Here is a tiny trained network, its code and every weight. The questions are about switching its units off for an input and a class, where a switched-off unit gives its printed mean instead of its output.

import numpy as np


def w(rows, s, z=0):
    codes = np.array(rows[::2]) - 128.0
    scale = np.full(codes.shape[1], s)
    scale[-1] = z or s
    return codes * scale


def f(y):
    return np.maximum(y, 0)


def log_softmax(a):
    a = a - a.max(-1, keepdims=True)
    return a - np.log(np.exp(a).sum(-1, keepdims=True))


def net(x, mask):
    res = np.array(x, float).reshape(1, 6) / 4 @ E
    y = f(res @ A[0][:, :-1].T + A[0][:, -1])
    res = res + np.where(mask, y, B[0][:, -1]) @ B[0][:, :-1]
    return log_softmax(res[-1] @ U[:, :-1].T + U[:, -1])


A, B = {}, {}
E = w([
[60,79,85,144,177,44,216,141,65,216],'x0',
[18,221,155,253,81,47,71,193,237,120],'x1',
[209,126,159,217,99,18,40,30,138,191],'x2',
[60,223,75,104,204,87,171,38,207,42],'x3',
[130,129,128,123,128,125,127,128,126,126],'x4',
[219,170,151,174,116,92,214,167,147,86],'x5',
],0.0052)
A[0] = w([
[233,172,169,190,116,89,253,216,165,96,95],'N1',
[50,88,98,159,176,96,228,177,98,194,53],'N2',
[44,125,120,96,133,210,203,247,122,98,29],'N3',
[112,109,108,151,131,54,158,131,99,215,70],'N4',
[45,167,152,202,96,93,89,229,188,130,35],'N5',
[159,75,169,158,81,153,95,254,80,204,42],'N6',
[20,106,133,119,137,178,43,123,132,184,122],'N7',
[176,151,136,147,126,230,41,156,178,75,4],'N8',
],0.0092,0.0041)
B[0] = w([
[18,70,61,116,127,137,53,175,71,194,233],'N1',
[121,165,202,103,30,207,134,174,163,51,212],'N2',
[219,124,151,202,138,33,69,58,137,185,223],'N3',
[182,154,219,133,88,147,87,167,153,79,197],'N4',
[233,92,120,68,196,174,196,81,80,123,253],'N5',
[76,187,68,123,207,94,178,57,188,84,236],'N6',
[67,86,61,151,126,121,99,216,70,171,200],'N7',
[116,155,254,128,16,144,177,192,148,83,202],'N8',
],0.01,0.0075)
U = w([
[122,171,219,110,24,184,143,195,169,65,61],'0',
[120,122,119,126,133,126,132,136,124,135,254],'1',
[243,47,112,41,174,202,216,96,33,150,93],'2',
[198,132,159,227,113,13,27,81,160,191,105],'3',
[3,75,56,113,118,144,86,194,74,169,71],'4',
[11,235,65,131,196,84,215,84,240,70,146],'5',
],0.0069,0.0078)

Each question gives the input, the list of numbers given to net, and the class t.
The units are the neurons (one row each of A and B). Each row of codes is followed by its name. A weight is (code - 128) times the scale printed after its matrix; where a second scale follows, it is the last column's (A, B and U).
mask holds one flag per neuron, in row order. A switched-off neuron (its flag False) gives its mean, the last column of its row in B, instead of its output. The means were averaged over made-up inputs and are rounded, as every weight is.
A unit's drop is (log p(t) with every unit on - log p(t) with that unit switched off) / (log p(t) with every unit on - log p(t) with every unit switched off).
The circuit of an input: a set's keep is (log p(t) with only the set's units on - log p(t) with every unit switched off) / (log p(t) with every unit on - log p(t) with every unit switched off). Starting from all 8 units, units are removed one at a time, each time the one whose removal leaves the highest keep (on an exact tie, the one counted first), for as long as the keep stays at least 0.8.
circuit, biggest first: the units of the circuit, biggest drop first
k most important neurons: the k neurons with the biggest drops, biggest first
drop of u: that unit's drop, to one decimal
input [-2,0,3,-4,5,-8], class 4: 3 most important neurons => N7, N3, N5
input [-1,2,0,-4,2,3], class 5: circuit, biggest first => N6, N4
input [8,6,-1,-2,-7,4], class 0: 2 most important neurons => N2, N4
input [0,-4,-5,-4,5,-3], class 1: circuit, biggest first => N5
input [1,2,-8,-5,-4,-7], class 3: 2 most important neurons => N3, N1
input [-8,-6,8,-3,8,2], class 0: 2 most important neurons => N8, N3
input [5,5,-6,8,8,5], class 1: circuit, biggest first => N6, N1, N5
input [-5,-1,2,6,4,-7], class 4: 2 most important neurons => N7, N6
input [6,-6,-5,-3,4,7], class 4: 2 most important neurons => N1, N5
input [-3,-5,-8,5,5,6], class 3: 2 most important neurons => N3, N5
input [-3,-5,-7,8,7,8], class 4: 4 most important neurons => N1, N5, N6, N4
input [6,2,-8,-5,-2,1], class 3: 2 most important neurons => N3, N8
input [-1,7,0,-6,4,7], class 2: 2 most important neurons => N5, N7
input [-5,7,-5,5,8,2], class 1: circuit, biggest first => N3, N5
input [-7,-7,-8,-2,-6,5], class 3: 2 most important neurons => N3, N5
input [-7,6,-8,7,-3,5], class 3: 2 most important neurons => N3, N2
input [6,4,4,5,-2,-8], class 4: circuit, biggest first => N7
input [2,-5,5,-4,-1,8], class 4: 2 most important neurons => N1, N5
input [-4,6,-6,3,2,7], class 4: 2 most important neurons => N1, N4
input [-8,-2,8,1,2,-7], class 0: circuit, biggest first => N8
input [1,-1,0,-1,-3,5], class 4: circuit, biggest first => N1, N5
input [2,-7,1,-7,-7,-5], class 1: drop of N6 => 0.3
input [8,-2,7,-1,-7,4], class 0: drop of N2 => 0.3
input [0,-5,5,-3,-1,-6], class 4: drop of N5 => 1.3
input [6,2,-8,2,-1,-4], class 3: drop of N8 => 0.1
